Each row has a hidden stage along a path, written after it and counted from one end. A new block has a new path.
[ 356 -353  112   66  -92 -162   17  174 -130  -12 -186   98  -78 -192
  141 -252  -60 -101 -200  121  151  -52  -64   31  109 -244  -58  -33
   83  -91  -69   65   14 -145  -40  234  -28  193 -198 -147   55  146
   26  195  -27   76  -45  214   71 -163] | 29
[ 235 -127 -178   22  170  163   94  -55  221  107  246 -188  185 -142
 -101  212   50 -261   44 -251 -109  -45  -70 -221  172  -27  -66  123
  132   23 -199  -10  313  -28 -175 -229   86    4   39  281  175  -26
 -194 -220   86    1  -16   19  158   58] | 8
[ 262 -143   78   98  172 -122   19  182   40 -144 -131 -103  -13 -119
  -37 -125 -186  196 -120   14 -273   70   54 -229  186   20   36 -157
  201  -40  -84  -83   -3 -192  -27  289    1  245  138   -1   43  120
 -108   78  265   30   17   33   25 -135] | 21
[-125 -108   62 -284   -1  200  241 -107  -34  -22   15 -182  -48 -101
  -56  -44  218  107   58   50  114  117  236 -173    5 -192 -235  -83
  -62   59   -8   63  330 -282   39 -207   98 -166 -149  372  -61   26
  -18 -128  -10 -200 -150 -178 -142 -107] | 4
[-126  -65   43 -295  -24  -21  309  -17  119  -73 -103 -114 -171 -186
   74   10  186  140  -23   23  150  -38  114 -126  -39 -191 -220  -90
  183 -120 -119  152  136 -229  -25 -184    2 -114 -173  267 -166  141
  -92  -37   26 -196   34 -102 -204 -218] | 2
[ -58 -181   54 -286  105  140  226 -178  -39   51  204 -106  -73  -74
 -197  103    9  -37  149 -213  121  -83   53  -62   51 -369 -203 -104
  241  -48 -114  176  243 -207   61 -427   93 -321  -79  347    8  -50
 -305  -24  -10 -136  -66 -114  136  -75] | 13
[ 243 -207   62  -19 -234 -216  177  149  -88  -36  -30  -10  -51  -62
   99 -282 -184  -42 -164  334  282 -166 -212   10   -5 -240  125   59
   45 -201  -66  161  -19 -160 -202   69  -79  203   40  -67  205   69
   38   79 -141  340   35  341  203 -113] | 24
[-420  -66   30   48  202 -123 -162  102  -93  -90   40  -11  -79  128
  -56  109  122  259  167  -18  147  263   27 -269  -75  142   24 -392
 -155   80 -156  -74   69  156  132   78   65  -96  -61  -58 -193  133
  209    2  159  224  159 -275 -163  155] | 6
[   4  -15  148  -82   90   15 -156   80  -98  102  129    3  107  -44
 -199  -45  110 -204  -47 -193 -176 -210 -112 -149  266 -208  -87   64
  506   41 -122  -39  144 -147   90 -313  101 -160 -200   16  292   15
 -122   88   16  103  -47   10  -16 -173] | 30
[ 242  -31   96   64  278 -310   24  283   16  -71 -161  -51   -3  -88
   33 -179 -128  165 -145   71 -300  -70 -157 -162  101   58   50  -24
  139 -111  -28 -248  -34  -97 -122  270 -158  308  204   11  110  141
  -14   59  248   54   32  135  -27 -186] | 18
[ 220 -245   28   93   26  -35  306   43  -14   33   90 -105  -44  -84
   96  -79  -37 -109   82   84  285 -104   30   -5   -6  -70   75  198
 -430  -33 -115  -18  169  -69 -238   69 -139  -88  114  122  158   67
   57  -62 -173  190   22  116  172  103] | 5
[-389   -1  -51  -14  209 -277 -248   18 -186  356   -8  -83  188  375
 -155    9  -87  -25  244  133   37   28   -5   88 -100  212 -131 -105
 -186  106   84  -70   42  224   59 -142   11   19  242  239  -83 -142
  163  -52   98  144 -163   64   66  147] | 10
[ 226  -94   96   53  193 -115   14   96  -34 -102  -86   -3  -36 -120
    8 -167  -85  148 -221   15 -334    3   -5 -121  126   70  -43  -94
   39  -13   -7 -160  -29 -166  -50  177  -90  286   94    9   26   71
 -110  138  266  -96   74   34  -83 -216] | 13
[-101 -379 -194  134   99 -338 -169  -13 -223  305   91 -100  192    1
 -242  173  255 -246   78 -335   30   78 -102   -4  126  171 -238 -121
 -520   48 -115 -242  200  251  -99  -58  -20  142  228   97 -146   -7
  171  -31  -44  -15  -71  -98  241  180] | 28
[ -26 -145  -23 -266  -34   30  160  -44  -54  -48  -99 -192 -100 -135
   -2   87  170  180   -3 -118  108   35   70 -225  -27 -268 -150 -148
   72  -37 -100   53   89 -303  -48 -117   85 -113 -181  204 -112  105
   83  -35  134 -237 -100 -132 -106 -118] | 1
[ 259  -42    8 -173 -151  134  147 -156   16  -39 -120  -78   -5  124
   78  -33 -298  104 -144  263  102  -19  255   68 -197  136 -155   24
 -147  150   15  267 -234  -97  -93   -2   38  106   38   40 -208 -191
    3   46   58  -67   48  125   59    9] | 13
[  27   47 -107  -52  277   75   63  -81  114   88  214 -264  190   87
   49  119  -88 -190  -24 -135  -25    3 -181 -127   77  -28  -79   94
   63  129 -185  145    0  185 -189   43   80  153   99  218  -74  -76
   63 -144   73  181  -78   49   90  193] | 25
[ -91  224  237 -160   21 -135   33  167  -34  -56 -256 -141 -111  204
   18  -60 -109  213  107   16   22  -46  162 -106  -71  141  -70   10
  158  218  -55  -82 -413  -40   36  126   21 -128  -93  -75 -121  -91
  192  127  145   29 -109 -135 -106   35] | 26
[  40  110   56 -110  -12 -223    0  178  -74   56 -297 -142  -16  200
   25   50 -212  236  104   49   99 -177  153  -58 -180  168   23  129
  -13   99 -147    6 -277  -67   -5   26  -20 -206   11 -108   45  -50
  255   42  110  -43   63   54  -33   36] | 5
[ 312 -200  105   19   24  -71  206   63   15  -94   23  -34  -17 -245
  123 -148   82 -103  -90  162  187    7  -99  -36   87   33  -78  231
 -327  -62 -221   53  245   43  -91   94 -159   74   28    1   42  118
  100 -154 -262  108   45  -36   69   45] | 20
[ 105 -160  319  213  618 -352 -203 -127 -171   69   31   75 -105  -65
  186   33 -182   -1  100 -259 -148 -133 -115  240  187   36 -166   52
 -110   43 -237  161 -133  360  137  200 -161  -26   82  -74 -201  256
   23  277  145   87   47  -98   55  111] | 2
[  -4  -86  135   81  227 -224  -98 -176  -27  118  -16  -44  -12  169
   14  -15 -406  110  144  117  -39   66   80  196  137  199  -42  -48
   54   34 -101  382 -153  140  160   42   12  110  235  149 -173  -49
 -195   99  236  -45 -123    2  156   43] | 2
[-183 -398  -88  193   66  -80 -280   96 -106  162 -172  -90  -37  -54
   89  238  195  -13  101 -170  142  190  226  -26  -43  206 -196 -204
 -362  100  -52  -46  -93  145   12  331  -43   62 -138  -67 -589  128
  270  241  125 -118  210  -37 -128  170] | 16
[ -51 -294  140  110 -150 -331  172  212 -196   57 -126 -256 -181 -212
  137  -37   94   43  123 -188  290   -3   12   21  170 -105  -44  101
 -238  -48 -254   57    3  -51  -47  270  -29    9 -146  -86  -34  171
  168  241  -31  -64   63  -45   29  -75] | 9
[-101 -143  -49  103  319   35 -118  204  134  259   84   76  114  210
   -4 -112 -239 -264  108 -184   56  155   48  -82  131  139   48 -150
  255  302 -123   19  -37  144  122  149  281   43 -158   10  -48 -205
 -313  -60  283   16 -229   -8    8   75] | 8
[ 179  -47  155  -82  243  -92  -24 -139  108  -21 -165   76  -25  135
  128  -54 -261  284   29  457  -38 -162  313   35 -176  164   16  -37
   51  -33  138  305  -77 -136   75  -17 -141  -68  183  223 -155  117
 -111   84  154  -51   60  225  -34  -95] | 5
[-105  133  -78 -182   14  103  106 -156  -43  -43   61 -131  -92  140
  148  158   51  115  -58  112  154  117 -186 -132 -198  -29   60   35
 -221   60  -17   97 -190  -22 -269  -97  -46   82  -79  154  -80 -106
  213  -27  248  -55   59   13 -216   12] | 18
[ 100 -479 -136  109 -147   60  -21 -141  -57  176   61  -81  -33  -33
 -171   38 -346 -112   63   51   83  100   61  142  152 -214  -64 -230
  169 -197   16  263   15 -200  -70  -83   47  175  170  242 -145  -93
 -349  149  165   19  -49  249  347   -6] | 19
[ -33  179   20 -189 -175 -299    7   52 -101   62 -280 -167  -21  253
   39   62 -140  220   -3  115  130 -161   30  -28 -195  269   27  188
 -181  100 -128   77 -464  -43 -134  -74  -44  -89   97 -130  -59 -125
  334   12  106  -61    5   15  -72    8] | 22
[ 283 -252    7  -85   49  292  156 -179   87    0  296 -287  115 -267
  -40   38   22 -237   -7  -60    7   77  -97  -95  302 -351 -172   81
  330  -73 -102  321  364 -111  -24  -27   56  209  -76  429  -23    0
 -223  -34  -76  -69 -114   97  295   39] | 26
[ -24  -87 -189  -69  220  184  -40  -16  240  257  149   56  216  280
 -110   62 -154 -282    8  -59   -2   15  169 -144  -65  180   -4 -129
  159  292   49   61  -30   41  -91 -164  241    4   19  197  -84 -280
 -342 -132  224   16 -110  134   29   49] | 21
[ 242    5  134  -10 -111   32   82  136  -36  -35   17 -196   25 -103
   56 -202  -40   -4 -100   99  -91   -9 -114 -146  190  -65   66  177
  167   45  -21  -46    1 -214 -122  125   16  279  -97   60  224  -27
   25   59  123   21 -113  117   44 -123] | 2
[-222 -160  -68  256  304  -81   -9   92   69  141   46 -201  -10  224
  -54   71 -507   24  102 -272 -124  189  149  -22  225  106   78 -291
  197  146 -184  164 -285   80  -33  345  221  173  217   37 -211 -117
 -325  202  478  128   17   33   46   34] | 16
[-270 -255 -129   21   50  -50  -66  124  -87  133  248   21   50  136
 -292  -73 -148  -63  -18 -180   14  -63  -78 -163   79  -88  108 -352
  195  -36  -98  -95    8 -146  -18 -163  125  -33  121   -5   30  -80
 -262   52  122  250   89   57  154  -12] | 9
[ -28   33   56  112  304  -82 -106  -51   52 -241  -35   25 -182  -22
  117  262  -17  320   58   -8  -55  163  -36 -217  -40  121   91 -192
   17  -44 -218  107  -65   97   60   85  -99  -39  -71  -39  -85  184
   75  114  339   -7  328 -175 -222   25] | 11
[-303  -49 -166 -295  217  -19  -10  -25   56  249  211    7   72  178
   13  128  140 -148  100 -104  302  -66 -227  -80 -208  -22  -42  -65
   68   43  -59   96   19  142  -18 -255    7  -95 -135  260 -253 -124
  -33 -146   43 -149  -21   39   -5  121] | 6
[ -94 -301 -274  -74 -250  -44  -15   75  -94  365  -49  -82   39    2
 -128   65  -89 -275  -22 -215  166 -106  -47  121   -8 -182 -199  -58
  174  -76  -92   29  -42 -127 -127 -249  106   56 -127   93  -55 -186
 -128   89   93 -150   18  241  130  -64] | 7
[-226  109  -10 -252  292 -108  -58  -60   -6  179  112  -89   85  145
   -9  157  209 -119  120 -181   90  -61 -206  -92  -75   44 -151   70
   22  131  -96    5  -35  211   -9 -208  -25 -106  -78  227 -174  -86
  133 -112   43 -125 -120 -120  -53  132] | 25
[ 183  -29   89 -134  126   90  105  -12   53  -53 -143   64 -110  170
   41  -49 -303  146  -27  -18   12   47  284  -46 -147   90  -60 -195
  118  262   23   65 -315  -89   40  126  119   11 -120    3 -180 -189
 -189  140  301 -199  -54  -23    2  -10] | 1
[-534   80  -37  123  296  -90 -257  136  -97  186  186   -1   85  331
 -161   49 -106  -24  104 -131  -92  -36  -46 -134   45  140  154 -163
  134  126 -127  -65  -80  102   68 -109   70 -147   57  -26   90  -88
  -40  110  229  271  210   10 -177   43] | 10
[ -35   95    5 -117    0 -167   28   55   94  -18 -268 -228   -6  103
   72   87 -212  351   18  294  -27 -186  238  -22 -169  227  -38   68
  129 -119  -59  229 -211 -126   12   70 -184  -10  192  139 -235   63
  130  100   85 -107  284  199  -74  -32] | 7
[-201 -123 -323  -85 -124 -131   21  -13  -59  306  136  -52  170  160
 -242   38  -24 -205  -76   93   53 -211 -153   74 -139   93  -85    0
 -173 -169   23 -118   58  -37 -251 -407 -155  101  335  243   11 -207
  -44  -91  -87   91  172  280  157   19] | 12
[   8 -254  -38   64  165   35 -146  -74 -110  164  332   31  125   77
 -147 -154 -124 -154  -95  -59 -152   16 -185  -77  188  -63   94 -185
   78   47   71  -20   56 -106  -56  -84   87  253  115  143   58  -96
 -281   65  235   97 -132  136  184  -52] | 9
[  28 -192   32  164  253  -64 -106  -28 -146  118  173  -47   18    7
 -134  -85 -215  -56  -93 -245 -322   71 -135  -43  353  -38  105  -78
  105   37  -86   -2  -62 -130  -33   43   57  215  144   62  130  -73
 -316  173  395 -101  -63   32   32 -165] | 19
[ 348 -346   44  160   36  248   26  -70  -72   59  171 -258   92 -322
  -68   56  -81 -317   95 -178   15  138  -43   58  365 -216 -290  200
   -9  -15 -289  134  389   52   21   45   34   62  -48  148   37   10
  -22  -68 -174  108  -72  -59  311  210] | 15
[-346  -21  -66   39  241 -165 -116  197 -104  -57  -96 -161  -47   24
   74   95   98  243   -9 -133    8  245  -73 -195  -54  137  -99 -264
 -141   41 -215 -121  -44  195   53  347  -35  178  -67  -56 -330  119
  336   65  207   -5  243 -168 -242  132] | 5
[ 143  -48  141  -51  281 -119   80 -122   10  -48 -204   -9  -40   95
  126 -105 -338  301  -24  412  -84  -40  294  108 -109   38  -90  -89
   31  -53   84  332   18  -84   98  128 -120   99  203  277 -106   87
 -105  140  163 -101   88  219  -44 -130] | 2
[-215   49    3  182  313 -138  -17  -52   41   42   83  -88  -54  227
  -67  115 -422  111  -20 -248 -268   71   76  -29  203  206  126 -153
  156  132 -234  216 -334   73  -29   73  129   88  224  -27  -19 -117
 -339  225  503   19  194  -34 -119 -104] | 20
[ -48 -351   32  -66  -26 -151  286    8 -138  122 -152 -158 -152 -112
   86   -9  146  -10   62  -96  295  -72  231   45   27 -240 -113   19
 -281  -51  -51  110   54 -241  -98   99  -83 -163  -73  217 -130  109
   27  189  -58 -278  -34   61  -50 -139] | 28
[  80  -76  -95 -230 -117  211  129 -185   12  -21  240 -194   32 -182
 -198  296  202 -169  -75 -290    1 -148 -123 -121   77 -245 -267   46
  265  -97 -193   90  130  -96 -119 -406  -26  -71 -118  217  -46  -53
  -67   36 -108  -85  214  -28  153   21] | 30
[ 279 -392   61   30  -93  168 -122  122  -38   99  186  -89   93 -151
 -139 -151 -181 -240   23 -110   50  200 -151 -105  358 -220  -23 -111
  493   45  -89  150  157 -121  136  101  258  282 -221   33    6 -125
 -325   39  115   -3 -268   64  369   -3] | 16
[-108 -176   69 -163   32  229   -4  -64  -26  180  164   44  -14   81
 -229  -66  -82 -148   87 -168   -4 -186  194  -89   97 -240  -40 -118
  385  105   18   40   18 -375   63 -436  192 -388 -151  166   95 -129
 -392   61  119   -8 -162    2   28 -138] | 10
[  45  -30  -22 -140  259   39  -29   88   22   -9 -117   -4   74   69
 -183  -46   -5  181  -93   -6 -316 -256  259 -297 -120    0  -71 -185
  100   33   82 -342   19 -385  -85 -183  -35 -256  166  122   49   89
   -2  -58  161   77   22   29 -142 -117] | 10
[ 223 -221  102   55 -105  -80  172  -39  -73  -81   -3 -140  -51 -221
  114 -100   77  -69  -21  162  226  116  -77   -1  156  -77 -104  152
 -305  -70 -192  154  205   11  -87  109  -85  134   -7   70   30  114
  167  -62 -188  110  -71  -53  109   57] | 25
[ 185  -42  121  -36    3 -129  -25  -79  -65   34 -124   55   28  194
   64  -13  -89   56   -2  256  128   -6  175   -1  -85  151    8   17
 -159  177   60  189  -91   10   -7   -7   42   21  -26   22   50  -60
   57  106  104  -18  -76  104    9  -71] | 30
[ 413 -462  114  125  136  205  122 -123  -88  104  147 -270  100 -327
   35  -63  -94 -363  -15 -242   11   57   86  150  441 -316 -346  170
   22   49 -210  278  303   -4   48  271   51  155  -69  224 -133   53
 -124  106 -186  -64 -187   42  335  113] | 30
[ 243 -349  137  145  233  -54   27 -234 -176   35  136 -172    7 -229
  -92    9 -109 -107   86 -140 -121  137   -9  190  302  -73 -347   18
 -257  -46 -145  118  250  157   52   93 -111  196  241  244 -160   60
  -72   77  -67  -10  -76 -111  341  167] | 22
[  -3 -101  155 -196  -93   61   67  104  -49   17 -141 -121  -62  -38
  -39 -167   24   53  -56   -6  -23 -158  209 -182   57 -255  -97  -75
  310   71   48  -28 -100 -427  -59  -75  132 -159 -174   59   -5   59
  -24  122   96   52 -171   45 -113 -213] | 23
[ -93   94  121   16  163  -67   92  -55   44 -154  -96  -85 -154  155
   68  -22 -329  350  -82  122 -183  105  205  -48   -4  190   18 -210
   77   84  -36  185 -319  -65   -5  183   14  174  139   39 -182  -39
 -161  237  406  -26  178  -21 -183 -151] | 13
[-448   47   40   43  299 -125 -253  127  -38  163  240    7  157  373
 -177  -76 -119   11  143   -3  -13   -8  -40 -195   61  272  199 -169
   78  191  -99  -23  -59  115  140  -79  122 -135  150  -19   -4  -89
  -54  -65  135  326  -28  -83  -26  122] | 9
[ 106 -246  246   96  291 -190    0 -129  -84 -110 -129   48 -163  -86
  136   32  -60  207  105  138   74  220  234  116   -3  147 -222 -157
 -325   44  -54  245   92  225  184  261 -115   97   36   81 -329  163
   -4  208   73 -116  140 -123   -9   35] | 20
[ 367  -89 -104 -101 -184   97  282  -40   94  -89 -101 -178   70  141
   19    0 -439  117 -157  173  149  -36  321  -19 -203  186  -71  -21
 -165  163 -111  255 -215  -57 -158  169   94  170  175  -26 -148 -209
   -7   -2  -16   48  161  174  251  130] | 1
[  24  -54  106   73  440 -250 -182 -119  -15  233  -48   -7  100  226
   17  -19 -310   21  140  123 -147  -19   44  135  103  253  -10   75
  -74   81  -17  201 -100  131   75    2  -47   12  323  198 -101  -30
 -116  -28  253  -43 -229   54   37   17] | 18
[   6   94 -124 -142  -33  250  223  -38  129  -42   57 -100   32  252
   -3   28 -232   72 -153  182   39    6  197 -178 -204   92  111  -49
  -20  177   40  128 -186 -172 -241  -47   91   63   60  122   14 -250
 -122    8  204   43  196  198 -117  -57] | 19
[ 360 -321  129  144  207 -348  -41   15  -65  -63  -84  115 -100 -177
   99  -17  132   52   64  154  116  -67 -148  -32   41   39   77   38
 -320 -213  -37  -91   87    7  -59  152 -361   23  149   55  -37  286
  143   39  -60    6  -30   30  174   63] | 28
[ 113 -302  -78   45  -34  -16   40 -192  -93   98  106  -46  -47  -49
 -103  -16 -350  -57 -107   55  -41  -50  -90  172  154 -200  -28  -62
  137 -240  -82  314  -36 -179  -92 -152  -73  172  224  183  -19  -61
 -319  155  134  -23  102  250  213 -106] | 20
[-293 -204 -130   19   -5   36  -51  -28 -187   85  310  -56  114  152
 -358  -18  -73 -100 -133 -158  -78    3  -47 -142  144 -155   -8 -361
  112    3  -63  -25   83 -110  -69 -193  149   83  161   63   68 -107
 -181  132   66  306  151   72  127  -37] | 29
[  -6  -58  220 -205   29  -24    1  180 -137  -20  -48   76  -52  -21
  -45 -282   82   62  -76   55    7 -145   26 -171  -20 -174  -79 -100
  201   83   33 -170   51 -261   67 -121   69 -136 -231  -50  118   54
    5   59   20  101 -102  -24 -108 -189] | 9
[  43 -214   10  -68   80 -264   48  131  -30  114 -273   66 -105   14
  -47  -76  -51  106   15  135   16 -304  172   27 -159   -3  -37  -49
  -52 -193   97 -174 -139 -284 -116  -67 -280 -186  208  123 -118  106
  -18  113   17  -64   75  209  -11 -113] | 21
[ 167 -148   94  -27  173  -70   -6 -222   52  -26 -156   34  -45  133
  114   35 -231  250  -49  344  -43 -118  388   11 -116   51   53 -123
   27   -8  160  419 -145 -213    8   47  -76  -11  146  222 -159  102
 -161  266  233 -141  128  287  -61 -183] | 26
[ -47  -95 -132   -3  147    8 -126  -21  118  216  117  128  121  280
  -55   47 -122 -252  -24 -105   64   37   -5 -110   -2  131   67 -173
  149  251  -19   81 -178   91  -80 -121  233   51  -69   24  -44 -216
 -238  -19  280   62 -154   76   23   21] | 27
[-148  125 -131 -102   65 -403 -215  170    6  278 -146   11  148  304
  -78  125 -120  -55  140  -45  145 -145 -204  -54 -120  311   21  105
   53   75 -268  -20 -190  208    8 -297   73 -185   62 -126   86 -143
  178 -243  113   73 -123  -47    9   98] | 11
